Below are the code and all the weights of a small trained network. Each question names an input and a class and asks about switching units off, where a switched-off unit gives its printed mean instead of its output.

import numpy as np


def w(rows, s, z=0):
    codes = np.array(rows[::2]) - 128.0
    scale = np.full(codes.shape[1], s)
    scale[-1] = z or s
    return codes * scale


def norm(h):
    return h / np.sqrt((h * h).mean(-1, keepdims=True) + 1e-5)


def f(y):
    return y / 2 * (1 + np.tanh(0.7978845608 * (y + 0.044715 * y**3)))


def log_softmax(a):
    a = a - a.max(-1, keepdims=True)
    return a - np.log(np.exp(a).sum(-1, keepdims=True))


def net(x, mask):
    res = np.array(x, float).reshape(1, 7) / 4 @ E
    u = 0
    for l in range(2):
        y = f(norm(res) @ A[l][:, :-1].T + A[l][:, -1])
        res = res + np.where(mask[u : u + 10], y, B[l][:, -1]) @ B[l][:, :-1]
        u += 10
    return log_softmax(norm(res)[-1] @ U[:, :-1].T + U[:, -1])


A, B = {}, {}
E = w([
[138,54,92,55,50],'x0',
[46,212,103,1,137],'x1',
[13,116,123,170,83],'x2',
[130,136,127,133,121],'x3',
[132,130,127,133,125],'x4',
[146,107,4,164,203],'x5',
[128,128,128,129,129],'x6',
],0.0033)
A[0] = w([
[134,112,11,158,138,64],'0.n1',
[124,109,93,148,124,90],'0.n2',
[206,145,146,88,170,125],'0.n3',
[113,131,98,111,148,110],'0.n4',
[63,165,138,143,136,249],'0.n5',
[132,134,158,134,141,32],'0.n6',
[147,80,83,91,61,168],'0.n7',
[104,123,181,125,95,27],'0.n8',
[66,113,124,156,120,90],'0.n9',
[145,129,150,132,102,63],'0.n10',
],0.011,0.0021)
B[0] = w([
[169,195,143,82,188,252],'0.n1',
[204,166,120,125,100,146],'0.n2',
[72,102,42,123,57,225],'0.n3',
[135,200,136,151,173,154],'0.n4',
[132,80,119,140,148,232],'0.n5',
[101,180,106,138,94,117],'0.n6',
[68,147,152,197,163,229],'0.n7',
[200,193,128,118,116,155],'0.n8',
[190,125,1,64,60,168],'0.n9',
[154,132,118,58,153,124],'0.n10',
],0.0074,0.004)
A[1] = w([
[55,126,104,166,141,254],'1.n1',
[34,184,105,43,176,101],'1.n2',
[138,108,105,138,195,110],'1.n3',
[145,159,201,103,2,115],'1.n4',
[97,165,182,81,164,185],'1.n5',
[81,194,159,203,150,103],'1.n6',
[46,136,160,91,202,139],'1.n7',
[162,157,106,198,182,151],'1.n8',
[70,162,123,174,180,150],'1.n9',
[152,136,46,89,138,123],'1.n10',
],0.0065,0.0026)
B[1] = w([
[117,33,155,124,150,236],'1.n1',
[255,77,129,236,71,254],'1.n2',
[95,190,204,69,140,163],'1.n3',
[131,204,87,120,236,188],'1.n4',
[159,195,214,151,157,176],'1.n5',
[2,125,76,135,145,163],'1.n6',
[158,67,178,200,96,194],'1.n7',
[74,101,208,122,10,214],'1.n8',
[70,118,225,150,128,199],'1.n9',
[108,108,154,55,40,203],'1.n10',
],0.0045,0.0037)
U = w([
[243,253,195,58,203,177],'0',
[157,50,41,48,34,166],'1',
[217,65,243,173,102,147],'2',
[55,75,250,177,148,8],'3',
],0.0059,0.0014)

Each question gives the input, the list of numbers given to net, and the class t.
The units are the neurons (one row each of A and B). Each row of codes is followed by its name. A weight is (code - 128) times the scale printed after its matrix; where a second scale follows, it is the last column's (A, B and U).
mask holds one flag per neuron, layer by layer. A switched-off neuron (its flag False) gives its mean, the last column of its row in B, instead of its output. The means were averaged over made-up inputs and are rounded, as every weight is.
A unit's drop is (log p(t) with every unit on - log p(t) with that unit switched off) / (log p(t) with every unit on - log p(t) with every unit switched off).
The circuit of an input: a set's keep is (log p(t) with only the set's units on - log p(t) with every unit switched off) / (log p(t) with every unit on - log p(t) with every unit switched off). Starting from the 12 units with the biggest drops (on a tie, the unit counted first), units are removed one at a time, each time the one whose removal leaves the highest keep (on an exact tie, the one counted first), for as long as the keep stays at least 0.8.
circuit, biggest first: the units of the circuit, biggest drop first
most important unit: the unit with the biggest drop
top k neurons: the k neurons with the biggest drops, biggest first
k most important neurons of layer l: the k neurons of layer l with the biggest drops, biggest first
input [0,-7,8,6,-1,-6,1], class 1: most important unit : 0.n9
input [-6,-4,-7,-3,-1,-2,-4], class 1: top 2 neurons : (0.n3 0.n7)
input [4,7,5,8,3,-3,-3], class 2: top 3 neurons : (0.n3 1.n2 0.n7)
input [-3,5,-4,-5,2,-4,-7], class 2: top 3 neurons : (0.n9 1.n2 0.n2)
input [7,2,4,3,-5,-8,8], class 0: top 3 neurons : (0.n8 1.n4 0.n3)
input [1,2,8,3,6,8,5], class 0: 3 most important neurons of layer 0 : (0.n1 0.n3 0.n4)
input [-8,4,-4,3,2,-2,1], class 3: 2 most important neurons of layer 0 : (0.n9 0.n1)
input [-7,-7,5,7,2,-8,5], class 0: circuit, biggest first : (0.n8 0.n7 1.n4)
input [-6,1,-4,-2,2,5,-4], class 3: top 4 neurons : (0.n9 1.n8 0.n8 0.n3)
input [7,-4,-1,-1,0,-4,-8], class 3: circuit, biggest first : (0.n7 1.n2)
input [0,-2,4,4,-2,-2,-3], class 1: top 2 neurons : (0.n9 0.n1)
input [3,-3,-7,6,3,-6,2], class 1: top 3 neurons : (0.n3 0.n1 0.n4)
input [8,8,4,-1,7,1,-3], class 2: circuit, biggest first : (1.n2 0.n3 0.n7)
input [-5,-5,6,-2,0,-5,-7], class 1: top 2 neurons : (0.n9 0.n1)
input [4,8,3,-2,-2,-1,6], class 2: circuit, biggest first : (1.n2 0.n3)
input [7,3,-4,-2,1,6,-2], class 3: top 4 neurons : (0.n7 0.n9 0.n8 1.n9)
input [-4,4,-7,-3,8,-4,-8], class 1: top neuron : (0.n3)
input [2,-3,-5,5,-1,6,-4], class 0: 2 most important neurons of layer 0 : (0.n1 0.n9)
input [8,6,5,7,5,2,3], class 3: top 2 neurons : (0.n7 0.n3)
input [6,3,4,3,-3,-2,2], class 3: circuit, biggest first : (0.n7)
input [-1,-6,4,1,0,6,-5], class 0: circuit, biggest first : (0.n1 1.n2)
input [0,8,5,6,-8,-4,6], class 2: 2 most important neurons of layer 1 : (1.n2 1.n5)
input [2,8,0,-8,3,4,-3], class 2: 2 most important neurons of layer 1 : (1.n2 1.n7)
input [5,-3,-3,-7,-3,-1,3], class 3: top 3 neurons : (0.n7 0.n9 1.n2)
input [-8,1,-8,-8,1,4,-6], class 1: top 2 neurons : (0.n3 0.n7)
input [-2,7,6,7,8,-3,1], class 2: 3 most important neurons of layer 0 : (0.n3 0.n5 0.n2)
input [-8,-6,-4,-4,1,3,-7], class 3: 2 most important neurons of layer 0 : (0.n9 0.n8)
